Here is a tiny trained network, its code and every weight. The questions are about switching its units off for an input and a class, where a switched-off unit gives its printed mean instead of its output.

import numpy as np


def w(rows, s, z=0):
    codes = np.array(rows[::2]) - 128.0
    scale = np.full(codes.shape[1], s)
    scale[-1] = z or s
    return codes * scale


def f(y):
    return np.maximum(y, 0)


def log_softmax(a):
    a = a - a.max(-1, keepdims=True)
    return a - np.log(np.exp(a).sum(-1, keepdims=True))


def net(x, mask):
    res = np.array(x, float).reshape(1, 5) / 4 @ E
    y = f(res @ A[0][:, :-1].T + A[0][:, -1])
    res = res + np.where(mask, y, B[0][:, -1]) @ B[0][:, :-1]
    return log_softmax(res[-1] @ U[:, :-1].T + U[:, -1])


A, B = {}, {}
E = w([
[52,237,91],'x0',
[129,129,127],'x1',
[194,130,2],'x2',
[222,209,171],'x3',
[129,128,128],'x4',
],0.0086)
A[0] = w([
[51,200,169,114],'n1',
[205,136,146,77],'n2',
[114,188,47,46],'n3',
[39,119,74,69],'n4',
[182,166,150,149],'n5',
[118,158,83,52],'n6',
[158,122,114,85],'n7',
[124,147,103,98],'n8',
[154,71,92,119],'n9',
[104,93,102,164],'n10',
[98,35,93,155],'n11',
[194,100,86,73],'n12',
[5,64,103,213],'n13',
[141,113,115,125],'n14',
[99,198,81,99],'n15',
[132,92,184,168],'n16',
[127,183,25,56],'n17',
[111,89,75,141],'n18',
[57,193,155,113],'n19',
[72,183,149,115],'n20',
[85,106,142,138],'n21',
[126,176,220,128],'n22',
[191,78,78,119],'n23',
[136,183,157,124],'n24',
[139,87,175,160],'n25',
[56,79,158,113],'n26',
[31,46,78,255],'n27',
[189,85,78,117],'n28',
[128,59,251,202],'n29',
[161,100,103,121],'n30',
[124,152,86,73],'n31',
[219,182,155,122],'n32',
],0.016,0.0051)
B[0] = w([
[66,189,91,205],'n1',
[102,139,210,170],'n2',
[172,53,149,185],'n3',
[174,190,186,187],'n4',
[67,107,176,179],'n5',
[163,98,137,154],'n6',
[111,143,140,144],'n7',
[135,105,133,145],'n8',
[133,165,67,176],'n9',
[154,134,89,171],'n10',
[169,139,35,208],'n11',
[85,176,148,176],'n12',
[167,188,250,248],'n13',
[124,141,117,144],'n14',
[124,55,121,188],'n15',
[159,83,139,181],'n16',
[192,43,164,197],'n17',
[150,137,71,177],'n18',
[79,189,106,196],'n19',
[93,183,112,183],'n20',
[131,151,166,166],'n21',
[96,100,42,198],'n22',
[88,194,105,192],'n23',
[87,112,97,170],'n24',
[162,88,132,178],'n25',
[154,180,188,193],'n26',
[254,198,122,254],'n27',
[91,191,117,188],'n28',
[182,21,171,240],'n29',
[110,163,119,161],'n30',
[151,98,144,152],'n31',
[59,114,230,201],'n32',
],0.052,0.014)
U = w([
[254,80,136,62],'0',
[103,238,171,251],'1',
[134,4,144,250],'2',
[29,149,42,44],'3',
[158,229,34,44],'4',
],0.0054,0.0026)

Each question gives the input, the list of numbers given to net, and the class t.
The units are the neurons (one row each of A and B). Each row of codes is followed by its name. A weight is (code - 128) times the scale printed after its matrix; where a second scale follows, it is the last column's (A, B and U).
mask holds one flag per neuron, in row order. A switched-off neuron (its flag False) gives its mean, the last column of its row in B, instead of its output. The means were averaged over made-up inputs and are rounded, as every weight is.
A unit's drop is (log p(t) with every unit on - log p(t) with that unit switched off) / (log p(t) with every unit on - log p(t) with every unit switched off).
unit that matters most: the unit with the biggest drop
top k neurons: the k neurons with the biggest drops, biggest first
drop of u: that unit's drop, to one decimal
input [6,4,0,8,5], class 3: unit that matters most => n29
input [8,2,1,-1,7], class 0: top 2 neurons => n17, n3
input [0,-1,7,-3,7], class 4: top 2 neurons => n29, n23
input [6,-1,0,5,-2], class 3: top 2 neurons => n29, n1
input [1,-6,-7,7,-7], class 3: top 2 neurons => n1, n22
input [0,-7,7,-1,5], class 4: top 2 neurons => n29, n23
input [1,8,5,0,7], class 0: top 2 neurons => n17, n1
input [3,0,-6,1,1], class 3: drop of n22 => 0.2
input [-7,-6,-8,1,-1], class 2: drop of n29 => 0.1
input [5,0,-3,1,5], class 3: drop of n27 => 0.2
